Here is a tiny trained network, its code and every weight. The questions are about switching its units off for an input and a class, where a switched-off unit gives its printed mean instead of its output.

import numpy as np


def w(rows, s, z=0):
    codes = np.array(rows[::2]) - 128.0
    scale = np.full(codes.shape[1], s)
    scale[-1] = z or s
    return codes * scale


def f(y):
    return np.maximum(y, 0)


def log_softmax(a):
    a = a - a.max(-1, keepdims=True)
    return a - np.log(np.exp(a).sum(-1, keepdims=True))


def net(x, mask):
    res = np.array(x, float).reshape(1, 3) / 4 @ E
    y = f(res @ A[0][:, :-1].T + A[0][:, -1])
    res = res + np.where(mask, y, B[0][:, -1]) @ B[0][:, :-1]
    return log_softmax(res[-1] @ U[:, :-1].T + U[:, -1])


A, B = {}, {}
E = w([
[133,125,185,211,81,253],'x0',
[134,127,253,193,132,35],'x1',
[115,137,205,2,121,154],'x2',
],0.0074)
A[0] = w([
[123,132,175,39,131,162,74],'neuron 1',
[132,114,81,68,160,41,80],'neuron 2',
[143,116,66,77,115,76,126],'neuron 3',
[119,126,240,164,135,42,46],'neuron 4',
[94,121,80,121,109,157,76],'neuron 5',
[118,131,4,73,133,197,105],'neuron 6',
[120,123,180,58,110,142,53],'neuron 7',
[110,132,187,170,122,219,36],'neuron 8',
[170,149,73,104,141,184,57],'neuron 9',
[122,123,150,166,118,235,99],'neuron 10',
[127,147,79,94,125,51,63],'neuron 11',
[123,132,122,124,121,120,253],'neuron 12',
[131,123,26,236,119,89,36],'neuron 13',
[157,129,151,152,108,212,78],'neuron 14',
[124,136,87,107,114,173,74],'neuron 15',
[92,103,118,125,123,104,105],'neuron 16',
[119,122,45,200,142,121,108],'neuron 17',
[126,120,174,169,114,74,58],'neuron 18',
[115,141,106,85,124,59,68],'neuron 19',
[121,104,65,87,118,173,43],'neuron 20',
[126,119,187,12,125,166,91],'neuron 21',
[142,141,160,138,120,103,78],'neuron 22',
],0.02,0.014)
B[0] = w([
[168,190,115,165,129,96,191],'neuron 1',
[63,140,96,170,127,182,236],'neuron 2',
[68,119,122,152,127,147,219],'neuron 3',
[184,68,233,129,148,162,226],'neuron 4',
[139,120,165,134,162,139,154],'neuron 5',
[180,61,206,107,145,143,250],'neuron 6',
[163,200,141,168,139,128,169],'neuron 7',
[96,138,91,182,137,195,173],'neuron 8',
[153,109,182,129,130,153,166],'neuron 9',
[42,122,106,144,124,148,197],'neuron 10',
[96,127,95,175,123,179,195],'neuron 11',
[71,69,117,2,90,41,248],'neuron 12',
[189,235,110,172,127,98,210],'neuron 13',
[87,117,96,170,129,163,174],'neuron 14',
[158,107,165,147,126,159,160],'neuron 15',
[112,125,119,149,151,123,141],'neuron 16',
[161,187,104,132,119,97,204],'neuron 17',
[162,113,189,122,149,159,170],'neuron 18',
[104,124,97,173,137,177,189],'neuron 19',
[142,117,211,132,140,140,170],'neuron 20',
[171,202,100,134,118,79,223],'neuron 21',
[132,121,174,138,129,127,146],'neuron 22',
],0.049,0.015)
U = w([
[166,85,217,115,133,139,141],'0',
[42,137,103,176,101,180,120],'1',
[190,238,125,147,98,67,116],'2',
[92,73,102,18,65,45,246],'3',
[178,74,1,80,156,150,78],'4',
[190,72,21,93,158,139,85],'5',
],0.0085,0.011)

Each question gives the input, the list of numbers given to net, and the class t.
The units are the neurons (one row each of A and B). Each row of codes is followed by its name. A weight is (code - 128) times the scale printed after its matrix; where a second scale follows, it is the last column's (A, B and U).
mask holds one flag per neuron, in row order. A switched-off neuron (its flag False) gives its mean, the last column of its row in B, instead of its output. The means were averaged over made-up inputs and are rounded, as every weight is.
A unit's drop is (log p(t) with every unit on - log p(t) with that unit switched off) / (log p(t) with every unit on - log p(t) with every unit switched off).
The circuit of an input: a set's keep is (log p(t) with only the set's units on - log p(t) with every unit switched off) / (log p(t) with every unit on - log p(t) with every unit switched off). Starting from the 12 units with the biggest drops (on a tie, the unit counted first), units are removed one at a time, each time the one whose removal leaves the highest keep (on an exact tie, the one counted first), for as long as the keep stays at least 0.8.
circuit, biggest first: the units of the circuit, biggest drop first
most important unit: the unit with the biggest drop
k most important neurons: the k neurons with the biggest drops, biggest first
drop of u: that unit's drop, to one decimal
input [4,0,3], class 1: most important unit => neuron 8
input [5,-8,-8], class 0: 2 most important neurons => [neuron 6; neuron 21]
input [8,-8,-1], class 0: 2 most important neurons => [neuron 6; neuron 2]
input [6,-6,-5], class 0: 2 most important neurons => [neuron 6; neuron 2]
input [5,4,-3], class 1: 2 most important neurons => [neuron 6; neuron 8]
input [7,-3,6], class 1: 2 most important neurons => [neuron 10; neuron 8]
input [-7,-7,-5], class 0: 4 most important neurons => [neuron 6; neuron 20; neuron 10; neuron 9]
input [-6,0,7], class 2: 3 most important neurons => [neuron 21; neuron 1; neuron 7]
input [-6,4,6], class 1: 4 most important neurons => [neuron 2; neuron 13; neuron 19; neuron 17]
input [7,6,7], class 1: 2 most important neurons => [neuron 8; neuron 10]
input [-6,-6,-3], class 0: 2 most important neurons => [neuron 6; neuron 20]
input [6,-5,7], class 2: 2 most important neurons => [neuron 21; neuron 1]
input [5,-2,5], class 1: 3 most important neurons => [neuron 10; neuron 13; neuron 8]
input [4,-3,6], class 2: circuit, biggest first => [neuron 21]
input [6,-3,-8], class 2: 2 most important neurons => [neuron 13; neuron 17]
input [-6,-5,-8], class 2: 2 most important neurons => [neuron 13; neuron 17]
input [0,-5,-4], class 0: drop of neuron 6 => 2.7
input [4,-5,-8], class 2: drop of neuron 13 => 2.0
input [2,-2,2], class 3: drop of neuron 21 => 0.0
input [-7,4,6], class 1: circuit, biggest first => [neuron 2]
input [-1,3,-3], class 3: drop of neuron 6 => 0.3
